[[139 109 101 116]
 [124 148 144 107]]
|
[[124 148 144 107]]

[[128 132 126 123]
 [134 124 132 132]
 [143 113 140 132]
 [133 133 140 156]
 [128 131 133 125]
 [126 123 126 119]
 [118 133 119 116]]
|
[[134 124 132 132]
 [133 133 140 156]
 [126 123 126 119]]

[[153 149 124 121 137 111 124 115 127 132]
 [123 130 132 143 113 138 138 108 145 127]
 [125 122 148 139 104 151 122 124 112 112]
 [152 134 120 137 122 125 123 140 123 124]]
|
[[123 130 132 143 113 138 138 108 145 127]
 [152 134 120 137 122 125 123 140 123 124]]

[[115 123 110 130 114 132 144 114]
 [127 128 123 113 121 129 137 129]
 [132 134 134 129 132 133 125 133]
 [128 127 130 135 127 124 114 129]
 [131 138 135 118 133 131 139 141]
 [133 120 122 122 120 132 129 125]
 [133 128 130 122 126 132 128 131]
 [134 136 136 113 133 127 137 149]
 [131 119 125 141 132 128 127 118]]
|
[[127 128 123 113 121 129 137 129]
 [128 127 130 135 127 124 114 129]
 [133 120 122 122 120 132 129 125]
 [134 136 136 113 133 127 137 149]]

[[113 120 126]
 [150 110 120]
 [130 134 130]
 [135 126 126]]
|
[[150 110 120]
 [135 126 126]]

[[124 147 129 151 124 139 149 117]
 [131 147 129 124 145 120 123 127]
 [127 110 124 125 130 146 124 138]
 [124 102 122 126 131 143 121 139]
 [122 151 113 136 113 148 116 130]
 [113 155 128 115 144 136 108 123]
 [126 116 111 114 128 145 127 146]
 [121 145 115 136 122 150 111 141]
 [123 138 133 155 124 141 139 138]
 [121 147 128 150 125 138 151 117]]
|
[[131 147 129 124 145 120 123 127]
 [124 102 122 126 131 143 121 139]
 [113 155 128 115 144 136 108 123]
 [121 145 115 136 122 150 111 141]
 [121 147 128 150 125 138 151 117]]
---
[[105 106 115 139 132]
 [130 112 147 116 128]
 [143 147 119 125 141]
 [129 139 131 138 120]]
|
[[105 106]
 [130 112]]

[[145 151 117 150 138]
 [126 119 136 111 113]
 [137 116 147 110 137]]
|
[[145 151]
 [126 119]]

[[135 129 141 115 118]
 [122 125 131 113 116]
 [117 157 116 142 130]
 [137 113 135 124 129]]
|
[[135 129]
 [122 125]]

[[118 135 118 138]
 [150 119 117 143]]
|
[[118 135]
 [150 119]]

[[122 120 122 142 128]
 [149 133 127 125 129]
 [117 140 125 127 120]
 [132 149 128 124 122]
 [132 147 128 123 122]]
|
[[122 120]
 [149 133]]

[[115 131 125 109 144]
 [143 126 147 123 106]
 [130 154 114 122 131]]
|
[[115 131]
 [143 126]]
---
[[128 128 128 128 129 129 131 138 145 149 145 138]
 [138 146 149 145 137 131 128 128 128 128 128 128]
 [128 128 128 128 128 128 128 128 129 133 140 147]
 [144 149 146 139 132 129 128 128 128 128 128 128]]
|
[[128 128 128 128 129 129 131 138 145 149 145 138]
 [128 128 128 128 128 128 128 128 129 133 140 147]]

[[145 132 142 108]
 [121 143 140 129]
 [144 120 133 122]
 [115 120 129 153]
 [134 144 138 116]]
|
[[145 132 142 108]
 [144 120 133 122]
 [134 144 138 116]]

[[112 133]
 [150 104]]
|
[[112 133]]

[[129 138 132 137 119 144 130 131]
 [129 138 129 136 116 137 133 132]
 [125 122 125 126 131 113 131 138]
 [127 123 126 123 130 112 126 139]
 [132 121 122 128 137 139 134 126]
 [125 138 132 137 120 144 133 130]
 [134 137 129 137 118 142 129 134]
 [134 123 124 128 133 134 133 125]
 [127 136 132 139 117 140 130 130]
 [125 125 124 124 132 116 127 134]
 [127 122 124 125 129 111 126 132]
 [133 105 133 124 134 133 122 120]]
|
[[129 138 132 137 119 144 130 131]
 [125 122 125 126 131 113 131 138]
 [132 121 122 128 137 139 134 126]
 [134 137 129 137 118 142 129 134]
 [127 136 132 139 117 140 130 130]
 [127 122 124 125 129 111 126 132]]

[[137 130 132]
 [135 126 122]
 [125 135 118]
 [130 125 137]
 [124 118 123]
 [125 120 138]
 [121 125 113]
 [112 131 131]
 [154 122 132]
 [129 154 139]
 [127 139 148]
 [115 123 118]]
|
[[137 130 132]
 [125 135 118]
 [124 118 123]
 [121 125 113]
 [154 122 132]
 [127 139 148]]

[[120 138 127 158]
 [142 121 143 106]]
|
[[120 138 127 158]]
